Here is a tiny trained network, its code and every weight. The questions are about switching its units off for an input and a target symbol, where a switched-off unit gives its printed mean instead of its output.

import numpy as np


def w(rows, s, z=0):
    codes = np.array(rows[::2]) - 128.0
    scale = np.full(codes.shape[1], s)
    scale[-1] = z or s
    return codes * scale


def f(y):
    return np.maximum(y, 0)


def softmax(a):
    e = np.exp(a - a.max(-1, keepdims=True))
    return e / e.sum(-1, keepdims=True)


def log_softmax(a):
    a = a - a.max(-1, keepdims=True)
    return a - np.log(np.exp(a).sum(-1, keepdims=True))


def net(x, mask):
    ids = ['βζθλξπστψω'.index(c) for c in x.split()]
    T = len(ids)
    res = E[ids] + P[:T]
    q, k, v = (res @ M[0].T for M in (Q, K, V))
    z = softmax(np.where(np.tri(T) > 0, q @ k.T / 2**0.5, -1e9)) @ v
    res = res + np.where(mask[0], z, O[0][:, -1]) @ O[0][:, :-1]
    y = f(res @ A[0][:, :-1].T + A[0][:, -1])
    res = res + np.where(mask[1:17], y, B[0][:, -1]) @ B[0][:, :-1]
    return log_softmax(res[-1] @ U[:, :-1].T + U[:, -1])


Q, K, V, O, A, B = {}, {}, {}, {}, {}, {}
E = w([
[116,75,138,33],'β',
[198,105,182,133],'ζ',
[135,114,148,151],'θ',
[171,98,135,133],'λ',
[66,125,172,76],'ξ',
[110,110,45,82],'π',
[103,70,159,111],'σ',
[149,127,98,194],'τ',
[178,6,100,132],'ψ',
[203,227,110,173],'ω',
],0.021)
P = w([
[137,156,133,245],'0',
[91,56,157,192],'1',
[94,38,174,127],'2',
[104,9,188,95],'3',
[129,7,212,73],'4',
[180,45,253,61],'5',
],0.0047)
Q[0] = w([
[154,184,77,248],'H0',
[90,189,127,59],'H0',
],0.013)
K[0] = w([
[155,194,53,180],'H0',
[180,159,251,228],'H0',
],0.011)
V[0] = w([
[173,86,124,147],'H0',
[64,160,255,190],'H0',
],0.0062)
O[0] = w([
[109,86,161,191,121],'H0',
[8,88,161,165,253],'H0',
],0.015,0.002)
A[0] = w([
[102,145,127,191,129],'N0',
[64,109,119,166,66],'N1',
[131,63,114,132,122],'N2',
[116,129,82,145,91],'N3',
[169,125,147,104,54],'N4',
[124,103,128,46,126],'N5',
[173,102,109,225,75],'N6',
[199,168,118,127,192],'N7',
[154,106,117,177,53],'N8',
[134,85,56,164,223],'N9',
[130,247,98,175,35],'N10',
[147,139,131,181,130],'N11',
[150,79,140,197,3],'N12',
[142,129,80,118,95],'N13',
[175,127,109,126,63],'N14',
[85,122,173,181,127],'N15',
],0.016,0.0042)
B[0] = w([
[57,83,140,176,168],'N0',
[141,128,76,108,244],'N1',
[155,170,244,165,219],'N2',
[136,104,29,88,144],'N3',
[113,42,118,166,159],'N4',
[214,176,70,191,234],'N5',
[143,218,121,44,204],'N6',
[63,75,89,118,197],'N7',
[149,186,161,13,164],'N8',
[86,1,164,50,211],'N9',
[163,168,235,195,160],'N10',
[97,155,76,35,164],'N11',
[151,195,166,129,186],'N12',
[101,217,174,131,152],'N13',
[109,97,172,152,166],'N14',
[104,165,96,139,254],'N15',
],0.0082,0.0096)
U = w([
[252,167,99,166,192],'β',
[180,254,163,168,117],'ζ',
[31,178,106,155,184],'θ',
[123,187,131,42,75],'λ',
[87,53,242,253,173],'ξ',
[142,55,82,120,200],'π',
[138,150,151,131,35],'σ',
[125,149,134,131,58],'τ',
[148,92,234,96,2],'ψ',
[145,123,186,151,100],'ω',
],0.01,0.0078)

Each question gives the input, a string of symbols that net reads in full, and the target symbol t.
The units are the heads (2 rows each of Q, K, V and O) and the neurons (one row each of A and B). Each row of codes is followed by its name. A weight is (code - 128) times the scale printed after its matrix; where a second scale follows, it is the last column's (O, A, B and U).
mask holds one flag per unit, heads first, then neurons. A switched-off unit (its flag False) gives its mean, the last column of its rows in O or B, instead of its output. The means were averaged over made-up inputs and are rounded, as every weight is.
A unit's drop is (log p(t) with every unit on - log p(t) with that unit switched off) / (log p(t) with every unit on - log p(t) with every unit switched off).
The circuit of an input: a set's keep is (log p(t) with only the set's units on - log p(t) with every unit switched off) / (log p(t) with every unit on - log p(t) with every unit switched off). Starting from the 12 units with the biggest drops (on a tie, the unit counted first), units are removed one at a time, each time the one whose removal leaves the highest keep (on an exact tie, the one counted first), for as long as the keep stays at least 0.8.
units of the circuit, in order: the units of the circuit, biggest drop first
most important unit: the unit with the biggest drop
top k neurons: the k neurons with the biggest drops, biggest first
drop when u is switched off: that unit's drop, to one decimal
input ξ ξ λ τ ζ λ, target ξ: units of the circuit, in order : [N6; H0]
input λ ξ ζ, target ξ: units of the circuit, in order : [H0; N6]
input π σ ψ, target ψ: top 2 neurons : [N9; N2]
input ξ ξ ζ π ξ ξ, target θ: top 3 neurons : [N15; N2; N9]
input θ ψ ζ π θ, target π: units of the circuit, in order : [H0; N7; N4]
input π ξ ξ σ σ λ, target ξ: top 2 neurons : [N6; N1]
input σ β π ζ, target π: top 4 neurons : [N7; N4; N2; N10]
input τ θ λ ζ, target ζ: most important unit : N9
input π ζ θ, target π: top 2 neurons : [N7; N2]
input λ ξ ψ λ, target ψ: top 2 neurons : [N5; N15]
input ω τ π ζ, target π: drop when N5 is switched off : 0.0
input τ σ λ ψ, target ψ: drop when N9 is switched off : 0.2
input π σ ξ σ σ τ, target λ: drop when N7 is switched off : 0.1
input λ θ ζ, target ζ: drop when N12 is switched off : 0.4
